Below are the code and all the weights of a small trained network. Each question names an input and a class and asks about switching units off, where a switched-off unit gives its printed mean instead of its output.

import numpy as np


def w(rows, s, z=0):
    codes = np.array(rows[::2]) - 128.0
    scale = np.full(codes.shape[1], s)
    scale[-1] = z or s
    return codes * scale


def f(y):
    return np.maximum(y, 0)


def log_softmax(a):
    a = a - a.max(-1, keepdims=True)
    return a - np.log(np.exp(a).sum(-1, keepdims=True))


def net(x, mask):
    res = np.array(x, float).reshape(1, 4) / 4 @ E
    y = f(res @ A[0][:, :-1].T + A[0][:, -1])
    res = res + np.where(mask, y, B[0][:, -1]) @ B[0][:, :-1]
    return log_softmax(res[-1] @ U[:, :-1].T + U[:, -1])


A, B = {}, {}
E = w([
[77,128,180,114,119,114,86,110,148,116,235,189],'x0',
[77,126,163,112,80,102,90,95,249,144,54,85],'x1',
[164,126,105,86,221,109,120,160,226,116,166,115],'x2',
[177,130,128,230,85,63,198,128,177,147,188,120],'x3',
],0.011)
A[0] = w([
[132,108,98,156,101,110,151,138,150,126,153,136,228],'N1',
[156,110,139,173,81,96,167,127,164,110,160,149,39],'N2',
[148,127,110,131,102,123,87,105,136,147,147,181,83],'N3',
[108,146,121,92,162,164,58,146,104,117,88,158,22],'N4',
[199,127,126,119,164,186,184,163,47,122,186,174,110],'N5',
[148,118,139,155,161,140,142,159,78,105,150,156,32],'N6',
[130,119,136,113,97,126,110,113,178,114,89,122,205],'N7',
[74,134,180,98,141,84,102,131,150,121,216,193,45],'N8',
[48,137,149,4,175,214,76,130,76,96,82,124,99],'N9',
[95,89,174,169,78,142,132,90,74,182,102,155,65],'N10',
[160,101,119,78,210,151,135,159,241,98,174,108,68],'N11',
[136,138,171,110,125,122,120,94,163,161,91,149,46],'N12',
[73,90,191,106,125,123,107,82,138,93,190,183,24],'N13',
[133,136,157,113,104,93,104,79,171,152,77,126,89],'N14',
[132,106,108,124,149,110,146,120,93,105,140,145,58],'N15',
[166,169,159,195,118,73,190,127,150,165,150,109,71],'N16',
[163,126,71,120,133,102,179,137,102,160,38,70,76],'N17',
[159,134,168,90,92,97,71,91,129,133,185,172,9],'N18',
[145,96,109,166,110,67,164,96,146,134,158,118,65],'N19',
[126,152,160,125,158,117,133,126,123,150,120,129,67],'N20',
[134,119,144,158,36,155,118,79,75,114,97,155,83],'N21',
[141,125,147,172,104,82,159,148,136,165,150,126,32],'N22',
[174,125,75,138,148,163,160,155,138,147,62,56,6],'N23',
[148,116,91,157,150,148,124,138,97,111,161,154,36],'N24',
[111,97,179,109,102,118,105,137,158,108,108,90,42],'N25',
[130,134,129,163,106,88,199,127,139,162,154,84,67],'N26',
[151,115,92,107,155,123,154,151,53,115,174,151,36],'N27',
[112,120,130,109,104,108,127,103,149,133,118,110,52],'N28',
[106,127,144,132,117,164,131,137,173,117,123,108,55],'N29',
[90,131,192,174,48,165,152,93,66,119,105,139,58],'N30',
[86,121,152,149,62,140,126,80,63,154,98,144,8],'N31',
[111,145,153,167,128,115,85,98,145,176,86,94,75],'N32',
[192,142,81,125,137,149,169,143,123,154,64,36,46],'N33',
[114,107,115,188,179,179,142,128,105,100,140,159,53],'N34',
[174,117,134,122,177,120,103,144,181,119,137,141,36],'N35',
[80,168,191,124,111,137,92,100,140,129,218,147,143],'N36',
[142,148,119,93,127,155,168,169,86,87,146,133,58],'N37',
[95,112,138,159,154,121,127,116,127,127,127,100,83],'N38',
[96,109,185,101,112,86,85,104,182,182,103,52,81],'N39',
[73,129,126,119,61,118,122,127,190,120,108,95,39],'N40',
[161,119,91,96,227,76,107,173,170,122,145,118,66],'N41',
[78,120,151,111,84,123,124,80,199,147,99,90,78],'N42',
[128,98,121,59,151,167,64,88,78,114,98,70,24],'N43',
[184,139,126,192,90,89,148,110,148,146,151,94,36],'N44',
],0.012,0.011)
B[0] = w([
[164,75,203,85,72,112,31,114,170,153,110,111,201],'N1',
[132,93,145,105,152,221,132,116,204,140,79,150,167],'N2',
[82,127,132,153,123,132,147,149,121,145,113,138,138],'N3',
[119,92,152,82,135,234,122,102,233,157,98,170,166],'N4',
[216,151,55,188,143,118,61,84,105,191,212,159,225],'N5',
[153,157,91,174,162,166,149,143,122,144,185,191,157],'N6',
[177,117,127,160,107,87,40,133,76,170,193,158,201],'N7',
[83,80,137,201,211,58,215,150,91,112,33,119,179],'N8',
[159,25,174,75,74,202,74,105,242,221,103,141,250],'N9',
[108,208,121,52,111,123,181,146,110,95,127,51,181],'N10',
[60,254,175,47,31,150,213,130,76,85,142,58,198],'N11',
[131,153,85,149,182,143,155,113,149,141,151,147,145],'N12',
[62,62,101,207,222,70,212,143,105,38,52,131,166],'N13',
[166,153,91,185,152,150,93,109,96,150,205,142,174],'N14',
[132,149,115,165,159,150,135,131,149,125,157,112,141],'N15',
[114,65,143,54,134,217,111,111,213,198,106,164,192],'N16',
[92,46,144,192,190,23,178,146,64,75,82,125,205],'N17',
[87,120,95,160,198,143,184,116,97,109,83,123,147],'N18',
[104,80,115,92,109,222,110,131,184,173,112,123,168],'N19',
[127,128,113,106,149,157,189,134,131,107,130,173,128],'N20',
[95,193,184,76,112,88,178,162,120,102,151,88,193],'N21',
[104,94,118,82,164,185,134,76,194,156,104,152,158],'N22',
[55,109,127,207,178,108,186,163,90,81,51,114,177],'N23',
[123,174,85,158,173,169,113,141,131,115,136,181,151],'N24',
[131,165,60,153,201,152,139,126,150,119,166,192,151],'N25',
[100,94,151,83,130,162,106,131,180,155,120,157,172],'N26',
[143,170,53,196,150,136,105,131,142,144,201,174,175],'N27',
[114,138,101,142,143,156,142,122,132,161,143,133,139],'N28',
[141,132,104,137,158,170,179,138,123,116,154,159,139],'N29',
[96,215,168,51,87,135,214,172,114,84,137,61,196],'N30',
[43,242,125,71,114,184,184,112,130,74,122,83,172],'N31',
[136,118,106,138,163,150,127,129,96,127,188,140,160],'N32',
[65,80,145,201,188,61,168,124,58,88,71,135,195],'N33',
[128,153,115,156,178,120,117,156,146,134,175,147,149],'N34',
[80,188,118,101,135,163,184,151,126,115,122,98,150],'N35',
[115,43,132,192,138,68,126,149,70,96,41,87,196],'N36',
[121,121,97,160,138,138,114,104,143,123,190,179,154],'N37',
[123,103,122,109,140,121,139,120,126,129,157,120,129],'N38',
[167,148,67,171,142,148,127,124,92,153,210,148,193],'N39',
[174,170,57,191,181,151,130,140,139,101,221,219,167],'N40',
[80,232,182,20,53,141,193,146,77,73,154,65,181],'N41',
[186,164,74,183,164,118,104,125,98,158,204,191,189],'N42',
[98,74,153,110,118,154,164,130,241,153,106,157,179],'N43',
[97,98,127,65,137,205,116,118,228,137,97,171,174],'N44',
],0.008,0.018)
U = w([
[111,74,128,95,142,156,132,136,216,149,119,136,121],'0',
[145,158,62,176,166,128,130,140,95,138,225,153,119],'1',
[77,224,137,68,121,126,181,150,89,106,140,72,117],'2',
[84,70,113,192,182,87,168,148,68,109,54,117,118],'3',
[237,65,182,93,45,31,2,136,44,144,128,46,253],'4',
[161,158,101,125,98,91,68,140,112,74,69,139,107],'5',
[182,153,72,118,110,49,113,95,180,53,87,118,113],'6',
],0.0096,0.026)

Each question gives the input, the list of numbers given to net, and the class t.
The units are the neurons (one row each of A and B). Each row of codes is followed by its name. A weight is (code - 128) times the scale printed after its matrix; where a second scale follows, it is the last column's (A, B and U).
mask holds one flag per neuron, in row order. A switched-off neuron (its flag False) gives its mean, the last column of its row in B, instead of its output. The means were averaged over made-up inputs and are rounded, as every weight is.
A unit's drop is (log p(t) with every unit on - log p(t) with that unit switched off) / (log p(t) with every unit on - log p(t) with every unit switched off).
The circuit of an input: a set's keep is (log p(t) with only the set's units on - log p(t) with every unit switched off) / (log p(t) with every unit on - log p(t) with every unit switched off). Starting from the 12 units with the biggest drops (on a tie, the unit counted first), units are removed one at a time, each time the one whose removal leaves the highest keep (on an exact tie, the one counted first), for as long as the keep stays at least 0.8.
units of the circuit, in order: the units of the circuit, biggest drop first
most important unit: the unit with the biggest drop
top k neurons: the k neurons with the biggest drops, biggest first
drop of u: that unit's drop, to one decimal
input [-7,6,3,6], class 3: top 3 neurons	N33; N17; N23
input [-4,-2,7,8], class 0: units of the circuit, in order	N16
input [1,4,-4,2], class 1: units of the circuit, in order	N9; N42
input [2,-2,-7,7], class 0: top 2 neurons	N16; N11
input [-8,1,-8,-1], class 2: top 2 neurons	N30; N31
input [-2,6,0,5], class 1: top 4 neurons	N9; N42; N39; N40
input [-7,3,6,5], class 3: top 4 neurons	N33; N17; N23; N30
input [8,2,-6,-7], class 3: top 3 neurons	N13; N36; N8
input [6,-4,4,-5], class 3: top 4 neurons	N8; N13; N36; N16
input [1,-6,-5,6], class 0: top 2 neurons	N16; N44
input [6,-8,2,-8], class 0: top 3 neurons	N9; N4; N43
input [4,7,-1,-6], class 1: top 2 neurons	N42; N39
input [6,2,-6,4], class 2: top 2 neurons	N30; N10
input [-8,8,0,4], class 1: units of the circuit, in order	N42
input [7,5,-8,-7], class 2: top 4 neurons	N30; N31; N10; N21
input [-6,1,-5,7], class 0: top 2 neurons	N16; N44
input [-3,-4,7,-6], class 2: top 2 neurons	N41; N11
input [-7,8,1,-6], class 1: drop of N39	0.1
input [6,2,7,-5], class 2: drop of N41	0.4
input [7,-3,-6,-7], class 0: drop of N17	0.8
input [4,5,7,5], class 2: drop of N11	1.1
input [8,7,-5,0], class 3: most important unit	N36
